Each row has a name. Each piece below is followed by the name of the row it came from, unless a question asks for something else. Each question is about the rows just above it. Places in a row count from 0.

nupef: [ 95 141 205  96 134  99 104]
bedu: [ 99 112 163 103 110 115 108]
rofar: [ 98  98  95 141 134 206 123]
rarol: [133 141 206 132 134  98 134]
Table of tags by key:
[98] -> j945
[99] -> j400
[97] -> j717
[205] -> j602
[206] -> j929
Join rarol by its entry at place 5:  j945
What is the next entry after [141 206 132 134  98]?  [134]
The one value in nupef and bedu:  [99]
Where do [ 98  98  95 141 134 206 123] appear?  rofar
Where in the named rows is [133]?  rarol, 0

Teto: [ 72 156 179 125 122 201 120  84 170]
lipu: [127 127 126 127 126 129 132 131 129]
Kiro: [187 132  79 183 139  50 136 166  83]
Kiv: [126 128 129 126 127 131 131 128 129]
Table of tags by key:
[126] -> j372
[128] -> j555
[127] -> j240
[125] -> j933
The tag of Kiv, keyed by place 3:  j372
[136] is at row and place  Kiro, 6
[122] is at row and place  Teto, 4
Shared by Kiro and lipu:  [132]
[187 132  79 183 139  50 136 166  83]  Kiro
Give the next entry after [201 120  84].  [170]

riz: [125 153 123 164 128 196  82  71  90 176 164  87 175 104 160 127 195  81
 126 145 129  84 148 144 107  73 140 101 180 112 149 183 144 136 127 163
  78 174 146  91 125 196 196 179 100 167 107 132 141]
Ref: [123 136 105 150 197 138  97  67 123 150 114 147  59 139 142 193 141 173
  64  59 186 120 100 124  60  81 125  89 197 195 166 110  68 179 177  76
 113  72 162 148  86  72  73  92 176 179  95  84 131]
sata: [123 136 105 150 197 138  97  67 123 150 114 147  59 139 142 193 141 173
  64  59 186 120 100 124  60  81 125  89 197 195 144 187 179 177  66 143
  88 146 161 109 158 145 188 122  71 178 142 141  84]
zerep: [146  91 125 176 195 179 100 164 111 108  60 181  97 161  82 121  72 174
 130 112 101 137 196 187 124 191 190  98  67 194 166 110  68 179 161  76
 113 150  65 139  90 105 155  59 142 147 182  83 142]
Dano: [ 98 184 197  99 176 107  98 123  76 126 174  70  75 100 160  78  73 168
 143 131 124  86 168 165  91 147 136 133 176  75  87 145 172  70  89 108
 103 135 105 122 186 173 191  75 178 126 164 163 163]
Bov: [123 136 105 150 197 138  97  67 123 150 114 147  59 139 142 193 141 163
  64  59 186 120 100 124 108  81 125  89 197 195 144 187 179  87  66 143
 196 146 161  93 158 145 188  65  71 154 142 141  84]
[123 136 105 150 197 138  97  67 123 150 114 147  59 139 142 193 141 173
  64  59 186 120 100 124  60  81 125  89 197 195 144 187 179 177  66 143
  88 146 161 109 158 145 188 122  71 178 142 141  84]  sata
[125 153 123 164 128 196  82  71  90 176 164  87 175 104 160 127 195  81
 126 145 129  84 148 144 107  73 140 101 180 112 149 183 144 136 127 163
  78 174 146  91 125 196 196 179 100 167 107 132 141]  riz
Which row holds [123 136 105 150 197 138  97  67 123 150 114 147  59 139 142 193 141 173
  64  59 186 120 100 124  60  81 125  89 197 195 166 110  68 179 177  76
 113  72 162 148  86  72  73  92 176 179  95  84 131]?  Ref
What is the next entry after [146  91 125 196 196 179 100]?  [167]
Where in the named rows is [109]?  sata, 39
Row and place of [183] in the named rows:  riz, 31

vinin: [ 88 117  81 109  80 149 111 100 177 160  93  82 141]
motik: [122 108 160 131 132 200  85 111 127 175 113 128 148]
vaka: [171 141  72 181 119 112  98 138 174 164 122 114 152]
lomer: [110  84  58 124  68 138 125 164 109 121 119  72 104]
govo: [126  99  90 161 166 141 151 199 111 142  79 121 150]
Suli: [ 78  91  86 107 143  75 136 134 121 127  74 139 166]
tags:
[136] -> j92
[151] -> j721
[85] -> j992
[152] -> j59
[98] -> j629
[111] -> j140
[150] -> j777
[97] -> j448
Join govo by its entry at place 6:  j721
The one value in lomer and vinin:  [109]
Where in the named rows is [174]?  vaka, 8

paved: [100 163 143 151 115 134 126 101 109  90 117 172 131 152 102 117 123 183
 124 192 152 148 132 134 161 152 142 127  67 134  99 107]
tigeg: [ 97 178 167 132  98 114 106 101 133  51 113 159 123 176 102 117 132 183
 124 171 137 161 116 134 155 145 170 135  76  98 106  99]
Zir: [107 167 155 158 109 124 113 101 121  70 128 172 118 176 116 132 132 191
 140 203 146 142 122 141 161 148 146 142  76  98 114  90]
Kuri: [100 163 143 158 115 134 126 101 109  90 117 172 131 176 102 117 132 183
 124 192 152 148 132 134 161 152 142 127  67 134  99 107]
Tun: [102 163 143 151 115 124 106 101 117  51 117 159 131 191  88 147 141 183
 124 203 155 148 119 156 148 137 151 150  84 105 106 107]
Tazev: [ 92 189 213 132 115 127 145 197 105 149 102 105 127 144 173  95 176 144
 164 150 140 123 109 104 122 148 151 104 119 127 128 132]
Rukom: [107 170 155 126  71 121 119 101 125  70 124 145 120 191 102 124 132 175
 156 171 152 168 116 141 155 159 142 127 102 105 106 107]
nitin: [ 97 163 190 164 133 118 139 197 105 168 109  92 131 144 159  95 167 144
 164 140 149 129 129 111 122 137 137 104 102 141 150 148]
Where in the named rows is [189]?  Tazev, 1
Give the next entry after [109  92 131 144 159  95 167 144 164 140 149 129].  [129]
Which row holds [100 163 143 158 115 134 126 101 109  90 117 172 131 176 102 117 132 183
 124 192 152 148 132 134 161 152 142 127  67 134  99 107]?  Kuri
Give the next entry after [122 148].  [151]
tags:
[119] -> j949
[132] -> j990
[131] -> j948
[70] -> j393
[120] -> j433
Look up the entry of Rukom at place 12 in the table:  j433

gor: [182 101 115 108 165  79  93 154]
tum: [147 132  98  92 163 110  97 130]
Nogov: [172 193 128 166 178 112 112 126]
tonot: [ 93 122  53 120 102 124 192 138]
tikov: [151 127 176  67  86  90 193 108]
Gadu: [ 93 121 134 162 172 158 130 137]
Talis: [103 109  65  88 170  83 135 127]
vobu: [165 160 105 134 167 107  99 136]
bam: [ 63 126 121 117  89 120 129 164]
key -> tag
[151] -> j285
[67] -> j560
[121] -> j803
[127] -> j607
The tag of tikov, keyed by place 1:  j607
Shared by Gadu and gor:  [93]
The one value in tikov and Nogov:  [193]
Give the next entry after [147 132].  [98]
[172 193 128 166 178 112 112 126]  Nogov
[107] is at row and place  vobu, 5

zeki: [150 178  96 146 116 138 144  87]
Rig: [140 144 115 141 113 132 118 124]
zab: [125 140 132 129 144 122 121 103]
dusi: [119 110 194 128 153 119 114 120]
What is the next entry after [138 144]?  [87]
[138] is at row and place  zeki, 5
key -> tag
[120] -> j123
[125] -> j136
[123] -> j475
[124] -> j731
[119] -> j682
[87] -> j113
[140] -> j882
[118] -> j388
The tag of Rig, keyed by place 7:  j731
Row and place of [124] in the named rows:  Rig, 7
Which value is in both zeki and zab?  [144]
The next entry after [140 144]:  [115]

figes: [190 102 155 144 109 111 138 144 111 116  86  96 132  98]
Momi: [140 110 122 129 149 108 131  92 115 144 108 153 159 117]
vimut: [136 124 138 165 144  56  97 176 121 118 117  76 153 121]
Fep: [190 102 155 144 109 111 138 144  98 117  86 173 138  71]
bitu: [131 108 119 130 158 102 130  82 116 149 111 152 159 124]
mubef: [138 120 114 122 147 118 125  96 115 144 107 141 160 120]
Beri: [136 124 138 165 144  56  97 176 121 118 117  76 118  88]
manub: [202 101 159 139  98 123 143 148 110 113  79 186 140  65]
Davuz: [148 148 101 102 132 153 116 116 111 136  99 122 169 119]
Table of tags by key:
[115] -> j702
[101] -> j100
[111] -> j103
[116] -> j906
[102] -> j434
The tag of bitu, keyed by place 8:  j906
[131 108 119 130 158 102 130  82 116 149 111 152 159 124] is in which row?  bitu
[65] is at row and place  manub, 13
Which row holds [138 120 114 122 147 118 125  96 115 144 107 141 160 120]?  mubef
[136 124 138 165 144  56  97 176 121 118 117  76 118  88]  Beri
The one value in bitu and vimut:  [124]
Row and place of [99] in the named rows:  Davuz, 10

bab: [125  84 125 130 120 101 135 124 120  88 104 126 113 133 130 137 116 118
 109 110 110 120 112 144 139 131 118]
zik: [117 162 140 125 123 120 124 125 127 139 158 124 130 122 129 127 153 127
 135 155 138 123 119 121 119 125 132]
Nedub: [125  45 118 135 116  87 141 122 116  66  79 127 104 144 132 143 104 113
  93  95 100 115 105 171 160 133 110]
mola: [110 113 141 127 114  89 135 118 118  87 142 122 111 127 133 142 147 116
 105 136 114 111 102 150 134 128 117]
Kiz: [141 159 121 127 143 172 121 135 139 175 132 133 148 124 124 117 118 142
 149 127 145 141 157 109 118 127 138]
fosot: [118 151 138 126 122 115 126 124 125 127 151 124 126 123 129 129 146 125
 130 146 132 122 117 125 122 126 130]
Gozad: [136 164 127 126 138 161 121 133 137 171 143 130 145 123 125 118 128 139
 147 136 146 138 148 111 117 126 138]
Zifa: [142  43 108 138 128 111 139 131 121  77  65 135 110 149 127 134  93 119
 105  87 102 133 126 149 157 134 115]
fal: [ 89 135 118 118  86 142 136 119 118  84 130 123 110 129 132 141 137 116
 104 127 112 112 103 152 137 129 116]
Ziro: [137  92 117 131 129 124 131 131 126 106  95 131 121 134 127 128 106 125
 123 105 116 133 129 130 135 131 125]
The next entry after [ 89 135 118 118  87 142]:  [122]
key -> tag
[87] -> j163
[138] -> j958
[116] -> j947
[86] -> j978
[117] -> j464
[85] -> j712
The tag of fal, keyed by place 4:  j978
Where do [125  84 125 130 120 101 135 124 120  88 104 126 113 133 130 137 116 118
 109 110 110 120 112 144 139 131 118] appear?  bab
[141 159 121 127 143 172 121 135 139 175 132 133 148 124 124 117 118 142
 149 127 145 141 157 109 118 127 138]  Kiz

Vagap: [111 125 149 137]
rif: [118  72  87 111]
tuzo: [ 44  86 187 161]
tilol: [111 112 145 106]
rizat: [112  49 168 135]
deko: [167 134  79 125]
Bivo: [ 94 138 133 193]
Val: [ 78 128 157 183]
sifu: [ 98  49 213 134]
[133] is at row and place  Bivo, 2
[149] is at row and place  Vagap, 2
The one value in sifu and deko:  [134]
Row and place of [86] in the named rows:  tuzo, 1

mimo: [137 187 123 135 125 109 134 110 115 104 105 137 132 105  92 153]
zep: [137 187 123 135 125 109 134 110 129 104 105 137 132 117  93 206]
pezo: [151 148 130 124 134 152 151  67 147 181 115 187 117 129 126 128]
[152] is at row and place  pezo, 5
The row with [137 187 123 135 125 109 134 110 129 104 105 137 132 117  93 206] is  zep
The next entry after [135 125 109 134 110 115 104 105 137 132 105  92]:  [153]
[151 148 130 124 134 152 151  67 147 181 115 187 117 129 126 128]  pezo

nov: [123 122 146 126 136 147 141 121 170 141 104 116 129 137 118 104 117 116
 130 170 114  97 150]
duru: [123 152 171 135 139 110 114 111 151 128 126 112 143 116 129  90 130 154
 136 142 111 145 144]
loz: [125 114 163 126 122 117 134 141 138 130 134 103 137 138 138 143 131 121
 124 125 161 114 136]
bisoz: [129 112 109 131 139 126 137 143 118 119 135 122 127 130  77 111 137  99
  94  85 174 117 130]
muges: [135 129 101 138 105 118 121 153 127 131 136 144 135 120 143 103 129 152
 154 175 103 145 130]
zogo: [134 117 147 118 140 157 122 119 214 135 124 108 128 123 132 133 139 122
 121 105  58 114 143]
Rubof: [124 108 108 114 116 128 116 146 141 143 134 128 118 135 110 150 128 153
 154 174  88 130 119]
Videv: [135 129 101 138 105 118 121 133 127 131 136 144 135 120 143 103 129 152
 154 175 103 145 143]
Fekif: [153  73 143 124 119 122 150 123 103 146 122 133 124 139 114 104 122 111
 148  99 146 123 143]
[123 122 146 126 136 147 141 121 170 141 104 116 129 137 118 104 117 116
 130 170 114  97 150]  nov
[135 129 101 138 105 118 121 133 127 131 136 144 135 120 143 103 129 152
 154 175 103 145 143]  Videv
[124 108 108 114 116 128 116 146 141 143 134 128 118 135 110 150 128 153
 154 174  88 130 119] is in which row?  Rubof
tags:
[146] -> j204
[114] -> j874
[161] -> j205
[58] -> j559
[147] -> j884
[103] -> j979
[73] -> j178
[57] -> j34
[174] -> j659
Join Fekif by its entry at place 20:  j204
[125 114 163 126 122 117 134 141 138 130 134 103 137 138 138 143 131 121
 124 125 161 114 136] is in which row?  loz

satod: [132 201 105 119 146 136 103 137 125 150 135 150 116 137 113 164 124 109
  89 107 139 161  53 147 144 148 116  91 114  73 145 142  92 100  80 125
 152  86 141 138 130 164]
zumo: [120 209 113 124 119 127 120 137 106 157 137 150 122 121 129 158 110 114
  94 111 144 138  47 153 146 156 112  78 116  79 163 126  91 110  78 126
 131  70 148 132 127 171]
kurut: [ 79 149 113 106 155 104  95 172 119 111 157 130 100 109 138 138 147  95
  94 147 136  93  90 136 152 149 111 140 166 107 177 177 184 136 154  86
  79 149 165 110 130 106]
Rov: [105 143 109 104 167 144 172 153 112 155 170  99 168  93 134 120 130 157
  95 103  70 125 133 137 148 128 157  67 124 151 154 128 151 140 144 113
 136  98 105 113 183 114]
voma: [141 110 128 158 106 123 137 129 166 122 115  95  89 101 169 192 154  86
 113 189 112 128 135 116  89 134 145 150 122 160  95 101  92  93 174  80
 103 129 183  95 192 122]
kemi: [117 216 116 124 117 124 119 134 100 148 132 158 127 127 127 150  97 123
  91 115 150 141  53 166 146 157 118  71 116  81 175 130  93 110  81 123
 137  67 142 125 130 169]
tizo: [106 104  79 113 149 155  78 132 133 118 200  79 154 169  86 113 192 101
 112  89 189 128 145 130 161 130 172 165  57 131 148 153 140 124 118 161
 130 205 127 145 161 159]
Give the next entry after [ 79 149 113 106 155 104].  [95]
[141 110 128 158 106 123 137 129 166 122 115  95  89 101 169 192 154  86
 113 189 112 128 135 116  89 134 145 150 122 160  95 101  92  93 174  80
 103 129 183  95 192 122]  voma
What is the next entry after [130 161 130 172]?  [165]
What is the next entry after [ 89 101 169 192 154  86 113 189 112 128]?  [135]

vok: [116 113 167 112 103 117  77 135 156 123 124 107 106]
noke: [128 188 177  87 165  78  81 124 137 120 149 141 143]
gole: [ 94 128 102 107  90 169 134  51 112 110  65 177 111]
kogon: [158 122  91 147 100 115 114 134  71  82 172 122 138]
vozub: [ 73 129 126 107 104 170 130  60 121  71  38 124 104]
puno: [153 103 181 127 110 144 133 145 142 147 106 139  93]
mase: [144 133 159 129 123  88 113 102 142  98 102 132 116]
tags:
[107] -> j46
[106] -> j657
[86] -> j276
[87] -> j624
[124] -> j556
The tag of noke, keyed by place 3:  j624
[128 188 177  87 165  78  81 124 137 120 149 141 143]  noke
The one value in gole and kogon:  [134]
What is the next entry after [144 133 159]?  [129]

per: [ 99 125 177 142 143]
zifis: [101  76 170 158 100]
Gaso: [107 100  76 170 164]
pup: [ 96  95 145 137 126]
Binuf: [ 86 135  98 180 103]
ladi: [158 107 143 130 109]
Shared by ladi and per:  [143]
Where in the named rows is [126]?  pup, 4
Which value is in both ladi and zifis?  [158]
key -> tag
[96] -> j818
[101] -> j424
[170] -> j68
[158] -> j763
The tag of zifis, keyed by place 0:  j424
[107 100  76 170 164]  Gaso
Give the next entry after [ 76 170 158].  [100]
Where in the named rows is [96]?  pup, 0

Dil: [136 128 133 114 153  99  99 138]
zami: [161 110 114 155 136  91 163 114]
reg: [115 149 117 147 218 143 144  76]
kiseg: [126 109 123  97 157 174 124 114]
Row and place of [109] in the named rows:  kiseg, 1
The next entry after [114 153  99  99]:  [138]
Row and place of [110] in the named rows:  zami, 1
The next entry after [109 123  97 157 174]:  [124]
Row and place of [144] in the named rows:  reg, 6

moso: [ 51  43  72  80 163 212 192  49]
bev: [177 151 176 184  48 122 189 150]
sido: [153  42 130 171 160 208 185 120]
Bavuv: [ 95 170 214  48 210 156 214 114]
dutik: [190 104 151 140 206  65  90 132]
vugal: [174 199 136  45 138 175 172  71]
ditiz: [204  94  56 200  94 177  56 177]
Pob: [174 180 136  45 138 175 109  76]
fugif: [ 79 161 135 143  43  93 193 117]
kofo: [181 210 102  54 132  73  98 107]
Nizet: [ 99 120 141 174  54 153 135 148]
vazu: [130 171 160 206  48  54 212 125]
key -> tag
[95] -> j356
[174] -> j2
[48] -> j656
[96] -> j806
[175] -> j993
Join Bavuv by its entry at place 0:  j356
Row and place of [185] in the named rows:  sido, 6
Give the next entry after [176 184  48 122 189].  [150]
The next entry after [130 171 160 208]:  [185]
[200] is at row and place  ditiz, 3
What is the next entry after [181 210 102  54]?  [132]
Which row holds [174 199 136  45 138 175 172  71]?  vugal

bivu: [132 159 147 195 159]
rege: [103 157 158 177 148]
zaf: [102 198 147 195 197]
nubuv: [146 157 136 165 157]
donab: [190 116 174 131 197]
tosa: [102 198 101 195 197]
[116] is at row and place  donab, 1
Where in the named rows is [177]?  rege, 3
[102 198 147 195 197] is in which row?  zaf
Row and place of [165] in the named rows:  nubuv, 3
Shared by nubuv and rege:  [157]

merat: [196  72  61 193 198  63  68 186 199 190  71]
gize: [123  75 198  59 135 151 190  66  62 124  63]
Kofas: [123  75 198 190 135 151 190 185 190 189 130]
fanun: [123  75  66 190 135 151 190  66  62 124  63]
Ror: [123  75  65  59 135 151 194  66  62 124  63]
Zop: [152 181  70  69 136  78  67 193 195 152  87]
[123  75 198  59 135 151 190  66  62 124  63] is in which row?  gize
Table of tags by key:
[152] -> j751
[124] -> j26
[190] -> j754
[198] -> j912
Look up the entry of gize at place 9 in the table:  j26

